Here is a tiny trained network, its code and every weight. The questions are about switching its units off for an input and a class, where a switched-off unit gives its printed mean instead of its output.

import numpy as np


def w(rows, s, z=0):
    codes = np.array(rows[::2]) - 128.0
    scale = np.full(codes.shape[1], s)
    scale[-1] = z or s
    return codes * scale


def f(y):
    return np.maximum(y, 0)


def log_softmax(a):
    a = a - a.max(-1, keepdims=True)
    return a - np.log(np.exp(a).sum(-1, keepdims=True))


def net(x, mask):
    res = np.array(x, float).reshape(1, 5) / 4 @ E
    y = f(res @ A[0][:, :-1].T + A[0][:, -1])
    res = res + np.where(mask, y, B[0][:, -1]) @ B[0][:, :-1]
    return log_softmax(res[-1] @ U[:, :-1].T + U[:, -1])


A, B = {}, {}
E = w([
[226,88,50,123,156,148,97,110,82,54,31,209],'x0',
[69,88,206,152,162,112,95,120,219,202,51,128],'x1',
[146,14,112,156,107,157,201,102,69,36,111,210],'x2',
[214,254,240,148,178,79,120,42,23,156,125,116],'x3',
[108,144,134,218,159,197,46,99,52,86,156,170],'x4',
],0.0079)
A[0] = w([
[65,105,112,132,146,102,208,133,176,147,96,72,130],'N1',
[93,131,156,93,74,218,108,209,134,132,82,185,3],'N2',
[2,122,87,193,129,226,70,126,142,78,181,166,222],'N3',
[188,165,73,104,153,97,210,65,77,95,47,208,164],'N4',
[90,77,43,74,120,100,222,120,195,188,147,139,67],'N5',
[121,187,71,126,190,146,87,121,101,135,68,177,188],'N6',
[140,168,168,132,131,117,160,106,78,93,82,111,210],'N7',
],0.0072,0.0022)
B[0] = w([
[27,167,235,103,100,155,166,170,136,118,133,141,202],'N1',
[171,155,127,148,144,148,81,93,103,162,73,127,165],'N2',
[207,199,65,148,185,104,145,87,136,151,208,80,235],'N3',
[74,170,102,158,162,49,60,139,155,118,99,177,254],'N4',
[134,99,217,203,136,155,139,108,107,163,146,53,221],'N5',
[185,125,126,120,80,153,148,163,62,177,168,172,194],'N6',
[74,163,90,91,216,115,2,124,91,115,129,162,211],'N7',
],0.0092,0.0089)
U = w([
[56,9,215,140,3,215,203,196,149,139,119,47,1],'0',
[216,206,108,173,155,152,107,87,38,91,175,31,255],'1',
],0.0055,0.0021)

Each question gives the input, the list of numbers given to net, and the class t.
The units are the neurons (one row each of A and B). Each row of codes is followed by its name. A weight is (code - 128) times the scale printed after its matrix; where a second scale follows, it is the last column's (A, B and U).
mask holds one flag per neuron, in row order. A switched-off neuron (its flag False) gives its mean, the last column of its row in B, instead of its output. The means were averaged over made-up inputs and are rounded, as every weight is.
A unit's drop is (log p(t) with every unit on - log p(t) with that unit switched off) / (log p(t) with every unit on - log p(t) with every unit switched off).
The circuit of an input: a set's keep is (log p(t) with only the set's units on - log p(t) with every unit switched off) / (log p(t) with every unit on - log p(t) with every unit switched off). Starting from all 7 units, units are removed one at a time, each time the one whose removal leaves the highest keep (on an exact tie, the one counted first), for as long as the keep stays at least 0.8.
circuit, biggest first: the units of the circuit, biggest drop first
k most important neurons: the k neurons with the biggest drops, biggest first
drop when u is switched off: that unit's drop, to one decimal
input [6,3,-3,-4,-1], class 0: circuit, biggest first	[N7 N3]
input [-1,3,1,0,0], class 0: circuit, biggest first	[N3 N7]
input [-4,1,-1,-7,5], class 1: circuit, biggest first	[N3]
input [-8,-3,-2,-7,2], class 1: 2 most important neurons	[N3 N2]
input [2,1,-3,-1,-3], class 0: circuit, biggest first	[N3 N7]
input [-5,-7,-8,-4,-1], class 0: 3 most important neurons	[N7 N4 N1]
input [-8,6,2,7,-5], class 0: 2 most important neurons	[N3 N1]
input [-2,8,2,4,0], class 0: 2 most important neurons	[N3 N4]
input [1,5,4,-8,8], class 1: drop when N3 is switched off	0.6
input [2,6,-4,2,-2], class 0: drop when N3 is switched off	0.5
input [-8,2,-5,5,-6], class 0: drop when N2 is switched off	0.0
input [1,5,-1,2,-5], class 0: drop when N3 is switched off	0.2
